Below is a small trained network, with its code and all its weights. Each question gives an input and a target symbol and asks what happens when units are switched off, that is, made to give their printed mean instead of their output.

import numpy as np


def w(rows, s, z=0):
    codes = np.array(rows[::2]) - 128.0
    scale = np.full(codes.shape[1], s)
    scale[-1] = z or s
    return codes * scale


def norm(h):
    return h / np.sqrt((h * h).mean(-1, keepdims=True) + 1e-5)


def f(y):
    return y / 2 * (1 + np.tanh(0.7978845608 * (y + 0.044715 * y**3)))


def softmax(a):
    e = np.exp(a - a.max(-1, keepdims=True))
    return e / e.sum(-1, keepdims=True)


def log_softmax(a):
    a = a - a.max(-1, keepdims=True)
    return a - np.log(np.exp(a).sum(-1, keepdims=True))


def net(x, mask):
    ids = ['αγεζηθμπστφω'.index(c) for c in x.split()]
    T = len(ids)
    res = E[ids] + P[:T]
    u = 0
    for l in range(2):
        q, k, v = (norm(res) @ M[l].T for M in (Q, K, V))
        z = softmax(np.where(np.tri(T) > 0, q @ k.T / 3**0.5, -1e9)) @ v
        res = res + np.where(mask[u], z, O[l][:, -1]) @ O[l][:, :-1]
        u += 1
        y = f(norm(res) @ A[l][:, :-1].T + A[l][:, -1])
        res = res + np.where(mask[u : u + 8], y, B[l][:, -1]) @ B[l][:, :-1]
        u += 8
    return log_softmax(norm(res)[-1] @ U[:, :-1].T + U[:, -1])


Q, K, V, O, A, B = {}, {}, {}, {}, {}, {}
E = w([
[9,178,150,194],'α',
[114,132,127,118],'γ',
[121,160,109,85],'ε',
[109,168,126,143],'ζ',
[134,197,118,147],'η',
[77,164,152,193],'θ',
[128,161,111,85],'μ',
[136,130,119,77],'π',
[122,143,123,100],'σ',
[191,180,122,75],'τ',
[138,160,115,119],'φ',
[134,153,114,89],'ω',
],0.013)
P = w([
[160,70,146,117],'0',
[166,233,52,146],'1',
[25,68,190,9],'2',
[174,234,76,121],'3',
[34,69,175,45],'4',
[179,235,91,110],'5',
[27,73,178,74],'6',
[194,236,107,114],'7',
[46,71,183,122],'8',
],0.014)
Q[0] = w([
[235,116,23,186],'0.h0',
[66,13,43,19],'0.h0',
[124,254,162,19],'0.h0',
],0.006)
K[0] = w([
[188,139,105,136],'0.h0',
[38,254,105,14],'0.h0',
[217,86,168,175],'0.h0',
],0.0072)
V[0] = w([
[84,78,42,110],'0.h0',
[178,59,249,52],'0.h0',
[192,167,42,180],'0.h0',
],0.013)
O[0] = w([
[153,209,125,134,122],'0.h0',
[110,123,127,4,185],'0.h0',
[108,142,221,190,3],'0.h0',
],0.016,0.0075)
A[0] = w([
[125,3,110,111,142],'0.n0',
[183,141,130,157,174],'0.n1',
[95,125,138,160,64],'0.n2',
[142,86,179,137,105],'0.n3',
[55,145,171,113,255],'0.n4',
[99,136,214,197,255],'0.n5',
[97,142,200,113,198],'0.n6',
[90,124,160,101,103],'0.n7',
],0.02,0.0044)
B[0] = w([
[2,92,217,101,236],'0.n0',
[28,161,17,178,143],'0.n1',
[173,97,113,165,125],'0.n2',
[126,149,83,73,115],'0.n3',
[200,119,106,183,254],'0.n4',
[227,152,83,44,150],'0.n5',
[207,84,146,11,142],'0.n6',
[143,122,187,168,178],'0.n7',
],0.0096,0.0074)
Q[1] = w([
[155,158,50,217],'1.h0',
[254,217,4,216],'1.h0',
[169,57,226,188],'1.h0',
],0.0089)
K[1] = w([
[104,123,219,167],'1.h0',
[49,157,227,179],'1.h0',
[133,2,41,120],'1.h0',
],0.0073)
V[1] = w([
[91,95,165,150],'1.h0',
[86,53,151,154],'1.h0',
[144,126,254,121],'1.h0',
],0.0097)
O[1] = w([
[162,101,45,1,74],'1.h0',
[162,83,86,93,71],'1.h0',
[101,76,165,126,3],'1.h0',
],0.0089,0.0038)
A[1] = w([
[109,216,199,150,4],'1.n0',
[157,120,77,88,215],'1.n1',
[141,201,128,159,26],'1.n2',
[202,136,132,27,253],'1.n3',
[9,160,135,49,223],'1.n4',
[70,162,72,165,99],'1.n5',
[204,171,114,116,126],'1.n6',
[149,208,127,172,19],'1.n7',
],0.013,0.0027)
B[1] = w([
[172,13,118,6,143],'1.n0',
[96,56,71,150,163],'1.n1',
[133,179,154,6,138],'1.n2',
[85,114,101,249,185],'1.n3',
[112,64,205,126,253],'1.n4',
[204,168,128,172,162],'1.n5',
[114,188,253,172,150],'1.n6',
[224,210,228,2,141],'1.n7',
],0.0084,0.015)
U = w([
[81,185,121,70,33],'α',
[66,202,142,124,2],'γ',
[153,159,152,67,84],'ε',
[85,98,224,176,181],'ζ',
[132,175,167,94,30],'η',
[237,83,163,135,147],'θ',
[161,191,154,41,133],'μ',
[114,176,153,90,36],'π',
[81,7,159,42,207],'σ',
[107,110,173,251,104],'τ',
[158,252,50,157,199],'φ',
[115,69,40,204,226],'ω',
],0.014,0.0034)

Each question gives the input, a string of symbols that net reads in full, and the target symbol t.
The units are the heads (3 rows each of Q, K, V and O) and the neurons (one row each of A and B). Each row of codes is followed by its name. A weight is (code - 128) times the scale printed after its matrix; where a second scale follows, it is the last column's (O, A, B and U).
mask holds one flag per unit, layer by layer, with each layer's heads first. A switched-off unit (its flag False) gives its mean, the last column of its rows in O or B, instead of its output. The means were averaged over made-up inputs and are rounded, as every weight is.
A unit's drop is (log p(t) with every unit on - log p(t) with that unit switched off) / (log p(t) with every unit on - log p(t) with every unit switched off).
The circuit of an input: a set's keep is (log p(t) with only the set's units on - log p(t) with every unit switched off) / (log p(t) with every unit on - log p(t) with every unit switched off). Starting from the 12 units with the biggest drops (on a tie, the unit counted first), units are removed one at a time, each time the one whose removal leaves the highest keep (on an exact tie, the one counted first), for as long as the keep stays at least 0.8.
units of the circuit, in order: the units of the circuit, biggest drop first
unit that matters most: the unit with the biggest drop
k most important neurons: the k neurons with the biggest drops, biggest first
k most important neurons of layer l: the k neurons of layer l with the biggest drops, biggest first
drop of u: that unit's drop, to one decimal
input η α θ τ, target θ: units of the circuit, in order => 0.h0; 0.n6; 0.n0; 1.n3
input α α α θ θ, target ζ: unit that matters most => 0.n0
input η η σ π, target θ: units of the circuit, in order => 0.h0; 0.n6; 0.n4; 1.n4
input γ α α ζ φ ζ θ α α, target ω: units of the circuit, in order => 0.h0; 0.n4; 1.n4
input φ α ζ θ, target ζ: 3 most important neurons => 1.n3; 0.n0; 0.n4
input α α ζ θ α ε ζ τ, target φ: 2 most important neurons => 0.n1; 0.n0
input τ α ζ α α τ, target τ: 2 most important neurons => 1.n3; 0.n0
input α φ ζ θ α, target ζ: 2 most important neurons of layer 0 => 0.n5; 0.n4
input τ α γ ζ, target τ: units of the circuit, in order => 0.h0; 1.n3; 0.n0
input α γ θ η ζ θ α ε, target φ: 2 most important neurons => 0.n0; 0.n1
input θ ε ζ μ γ η, target ω: units of the circuit, in order => 0.n0; 1.h0; 1.n3
input τ α α γ θ η σ θ, target τ: 2 most important neurons => 1.n3; 0.n4
input τ α α, target ζ: units of the circuit, in order => 0.n0; 0.n4; 1.h0
input ε α α μ θ α θ α μ, target ζ: units of the circuit, in order => 1.h0
input η ζ η γ α φ, target θ: 2 most important neurons => 0.n6; 1.n3
input α α ε α ε φ, target φ: 2 most important neurons of layer 0 => 0.n1; 0.n0
input η θ α π θ ε ζ γ, target θ: 2 most important neurons of layer 0 => 0.n6; 0.n4
input μ ζ γ α μ τ α τ α, target τ: 2 most important neurons => 0.n4; 1.n4
input φ φ θ θ θ α α ε, target ζ: 2 most important neurons => 1.n3; 0.n0
input θ α ζ σ α ζ θ θ σ, target ζ: units of the circuit, in order => 1.h0
input ζ σ α ζ ω θ, target σ: drop of 0.h0 => 1.0
input ζ μ ζ φ α α φ φ, target σ: drop of 0.h0 => 1.4
input α α α π, target φ: drop of 0.h0 => 0.7
input ε α γ ζ φ θ, target μ: 2 most important neurons => 0.n0; 1.n0
